Below is a small trained network, with its code and all its weights. Each question gives an input and a target symbol and asks what happens when units are switched off, that is, made to give their printed mean instead of their output.

import numpy as np


def w(rows, s, z=0):
    codes = np.array(rows[::2]) - 128.0
    scale = np.full(codes.shape[1], s)
    scale[-1] = z or s
    return codes * scale


def norm(h):
    return h / np.sqrt((h * h).mean(-1, keepdims=True) + 1e-5)


def f(y):
    return np.maximum(y, 0)


def softmax(a):
    e = np.exp(a - a.max(-1, keepdims=True))
    return e / e.sum(-1, keepdims=True)


def log_softmax(a):
    a = a - a.max(-1, keepdims=True)
    return a - np.log(np.exp(a).sum(-1, keepdims=True))


def net(x, mask):
    ids = ['ΞΦβγεηθλμπστ'.index(c) for c in x.split()]
    T = len(ids)
    res = E[ids] + P[:T]
    u = 0
    for l in range(3):
        q, k, v = (norm(res) @ M[l].T for M in (Q, K, V))
        z = softmax(np.where(np.tri(T) > 0, q @ k.T / 3**0.5, -1e9)) @ v
        res = res + np.where(mask[u], z, O[l][:, -1]) @ O[l][:, :-1]
        u += 1
        y = f(norm(res) @ A[l][:, :-1].T + A[l][:, -1])
        res = res + np.where(mask[u : u + 4], y, B[l][:, -1]) @ B[l][:, :-1]
        u += 4
    return log_softmax(norm(res)[-1] @ U[:, :-1].T + U[:, -1])


Q, K, V, O, A, B = {}, {}, {}, {}, {}, {}
E = w([
[130,131,134,118,145,153],'Ξ',
[119,126,128,127,157,137],'Φ',
[111,159,133,136,149,134],'β',
[117,131,147,117,154,151],'γ',
[95,159,135,133,172,128],'ε',
[134,146,138,119,127,147],'η',
[6,183,78,95,84,229],'θ',
[142,105,142,95,146,142],'λ',
[156,153,146,118,131,160],'μ',
[118,133,136,114,122,118],'π',
[108,152,121,132,165,103],'σ',
[154,133,120,146,135,143],'τ',
],0.017)
P = w([
[99,174,45,170,105,38],'0',
[197,37,252,77,161,216],'1',
[186,45,242,83,196,219],'2',
[184,44,233,80,206,208],'3',
[190,61,246,77,217,222],'4',
[210,70,226,71,209,229],'5',
[199,69,235,65,223,224],'6',
[191,76,198,65,206,222],'7',
[179,86,210,76,195,226],'8',
[163,115,202,78,183,203],'9',
[154,110,192,83,182,213],'10',
[154,101,184,76,199,240],'11',
],0.0027)
Q[0] = w([
[108,192,174,79,181,190],'L0H0',
[109,77,55,199,46,73],'L0H0',
[210,56,91,254,104,128],'L0H0',
],0.0093)
K[0] = w([
[50,153,69,155,65,128],'L0H0',
[166,102,205,110,185,127],'L0H0',
[214,196,237,120,159,2],'L0H0',
],0.0082)
V[0] = w([
[144,84,122,82,253,187],'L0H0',
[110,59,57,197,162,68],'L0H0',
[16,73,152,72,68,83],'L0H0',
],0.0041)
O[0] = w([
[66,46,183,161,70,95,235],'L0H0',
[128,24,2,127,147,136,3],'L0H0',
[146,146,124,68,158,35,53],'L0H0',
],0.0068,0.0024)
A[0] = w([
[254,182,132,144,87,114,6],'L0N0',
[98,166,176,130,199,87,133],'L0N1',
[199,178,225,159,83,180,135],'L0N2',
[92,46,71,88,108,76,95],'L0N3',
],0.0053,0.0019)
B[0] = w([
[2,153,209,123,203,88,144],'L0N0',
[150,46,98,116,96,150,187],'L0N1',
[68,48,105,120,161,115,254],'L0N2',
[169,119,42,146,144,212,136],'L0N3',
],0.0067,0.0063)
Q[1] = w([
[190,70,111,62,121,105],'L1H0',
[176,228,98,158,39,69],'L1H0',
[98,85,135,2,231,187],'L1H0',
],0.0089)
K[1] = w([
[156,159,157,114,200,73],'L1H0',
[126,14,178,228,176,219],'L1H0',
[149,172,144,77,65,3],'L1H0',
],0.0074)
V[1] = w([
[128,193,20,142,42,207],'L1H0',
[165,207,170,189,22,213],'L1H0',
[124,32,123,89,3,139],'L1H0',
],0.0045)
O[1] = w([
[115,152,87,101,165,236,4],'L1H0',
[132,165,153,189,159,208,5],'L1H0',
[117,112,51,161,2,160,113],'L1H0',
],0.0086,0.0017)
A[1] = w([
[250,239,102,48,254,41,203],'L1N0',
[126,130,86,87,66,69,254],'L1N1',
[127,42,199,118,210,148,152],'L1N2',
[19,216,45,84,188,135,250],'L1N3',
],0.0054,0.0022)
B[1] = w([
[179,2,219,42,122,89,188],'L1N0',
[92,145,153,67,212,145,167],'L1N1',
[122,146,112,83,114,129,254],'L1N2',
[166,102,178,83,88,215,183],'L1N3',
],0.008,0.0067)
Q[2] = w([
[248,255,98,233,154,66],'L2H0',
[120,82,122,107,65,116],'L2H0',
[215,192,85,157,146,163],'L2H0',
],0.009)
K[2] = w([
[163,4,188,157,200,91],'L2H0',
[141,156,101,127,132,141],'L2H0',
[158,67,181,111,129,59],'L2H0',
],0.012)
V[2] = w([
[193,27,20,51,149,166],'L2H0',
[156,98,123,36,130,15],'L2H0',
[115,237,175,56,253,143],'L2H0',
],0.0063)
O[2] = w([
[105,248,77,128,146,107,161],'L2H0',
[115,160,154,158,126,50,2],'L2H0',
[61,61,126,195,134,156,178],'L2H0',
],0.011,0.0032)
A[2] = w([
[130,123,241,174,158,43,113],'L2N0',
[129,92,93,254,112,185,160],'L2N1',
[133,188,161,88,171,38,4],'L2N2',
[114,101,170,98,121,85,112],'L2N3',
],0.0091,0.004)
B[2] = w([
[235,234,99,228,156,127,253],'L2N0',
[153,31,156,208,74,45,183],'L2N1',
[48,2,122,140,59,173,195],'L2N2',
[129,144,50,157,148,186,255],'L2N3',
],0.0089,0.0043)
U = w([
[242,107,137,53,1,154,4],'Ξ',
[224,153,109,178,58,108,247],'Φ',
[98,163,150,96,32,65,250],'β',
[167,214,27,88,160,141,175],'γ',
[174,128,52,178,121,242,17],'ε',
[17,87,95,55,112,87,33],'η',
[78,167,215,87,223,187,56],'θ',
[71,138,76,188,152,86,196],'λ',
[151,134,131,112,129,137,35],'μ',
[169,145,204,66,160,42,221],'π',
[108,42,201,197,68,125,152],'σ',
[172,205,191,201,192,142,193],'τ',
],0.0082,0.0028)

Each question gives the input, a string of symbols that net reads in full, and the target symbol t.
The units are the heads (3 rows each of Q, K, V and O) and the neurons (one row each of A and B). Each row of codes is followed by its name. A weight is (code - 128) times the scale printed after its matrix; where a second scale follows, it is the last column's (O, A, B and U).
mask holds one flag per unit, layer by layer, with each layer's heads first. A switched-off unit (its flag False) gives its mean, the last column of its rows in O or B, instead of its output. The means were averaged over made-up inputs and are rounded, as every weight is.
A unit's drop is (log p(t) with every unit on - log p(t) with that unit switched off) / (log p(t) with every unit on - log p(t) with every unit switched off).
The circuit of an input: a set's keep is (log p(t) with only the set's units on - log p(t) with every unit switched off) / (log p(t) with every unit on - log p(t) with every unit switched off). Starting from the 12 units with the biggest drops (on a tie, the unit counted first), units are removed one at a time, each time the one whose removal leaves the highest keep (on an exact tie, the one counted first), for as long as the keep stays at least 0.8.
circuit, biggest first: the units of the circuit, biggest drop first
unit that matters most: the unit with the biggest drop
k most important neurons: the k neurons with the biggest drops, biggest first
top k neurons in layer l: the k neurons of layer l with the biggest drops, biggest first
input σ τ θ γ Φ θ θ ε β π, target η: unit that matters most -> L0N1
input λ λ σ π τ π γ, target β: 2 most important neurons -> (L0N3; L2N2)
input Ξ Φ λ Ξ Ξ μ λ, target Ξ: circuit, biggest first -> (L0H0; L2H0; L1H0)
input η λ β ε, target τ: 3 most important neurons -> (L2N0; L0N0; L0N2)
input Φ θ Φ β λ σ μ σ Ξ β, target π: circuit, biggest first -> (L0H0; L1H0)
input Φ Ξ Φ Φ Φ γ μ μ, target γ: circuit, biggest first -> (L2H0; L0H0)
input γ μ η Ξ, target Φ: circuit, biggest first -> (L2H0; L2N0; L1H0; L0H0)
input π π β γ, target π: 3 most important neurons -> (L1N0; L2N0; L0N2)
input τ μ Φ Ξ, target ε: circuit, biggest first -> (L0H0; L1N0)
input π Ξ γ Ξ Φ η Ξ τ β τ, target π: circuit, biggest first -> (L0H0; L1N0; L2H0)
input Ξ μ μ μ λ Φ π η λ ε Ξ π, target Ξ: circuit, biggest first -> (L0H0; L2H0; L1H0)
input π τ μ μ λ, target π: 3 most important neurons -> (L1N0; L2N0; L0N2)
input λ Φ μ Ξ η γ σ η μ, target β: 2 most important neurons -> (L0N2; L0N3)
input σ π Φ β θ Φ μ μ μ Φ η σ, target π: unit that matters most -> L1N0
input μ Ξ ε λ η γ, target σ: circuit, biggest first -> (L2H0; L0N0)
input Φ β σ μ π ε μ μ ε, target γ: top 2 neurons in layer 0 -> (L0N3; L0N2)
input ε μ Φ Φ μ β, target λ: circuit, biggest first -> (L2H0; L2N2; L2N0; L0H0)
input σ σ μ Ξ σ Ξ Ξ σ, target η: 2 most important neurons -> (L2N2; L0N3)
input γ Φ π Φ Ξ μ Ξ β η η τ, target Φ: 2 most important neurons -> (L2N0; L2N2)
input η ε η π σ η Ξ, target τ: unit that matters most -> L1H0
input β η σ γ η θ η μ η π μ μ, target η: 4 most important neurons -> (L0N2; L0N1; L2N0; L1N3)
input γ τ Φ, target Φ: 2 most important neurons -> (L2N0; L1N1)
input ε β Φ λ μ, target λ: 3 most important neurons -> (L2N2; L2N0; L0N1)
input σ Ξ μ, target η: 2 most important neurons -> (L2N2; L0N3)
input β μ μ, target θ: 2 most important neurons -> (L0N2; L1N0)
input Φ γ μ γ, target γ: top 2 neurons in layer 0 -> (L0N3; L0N2)
input Φ λ μ π, target γ: unit that matters most -> L2H0
input Φ Φ τ π η λ Ξ μ Ξ Ξ ε Ξ, target γ: 2 most important neurons -> (L0N3; L0N2)
input σ σ π ε, target η: 2 most important neurons -> (L2N2; L0N3)
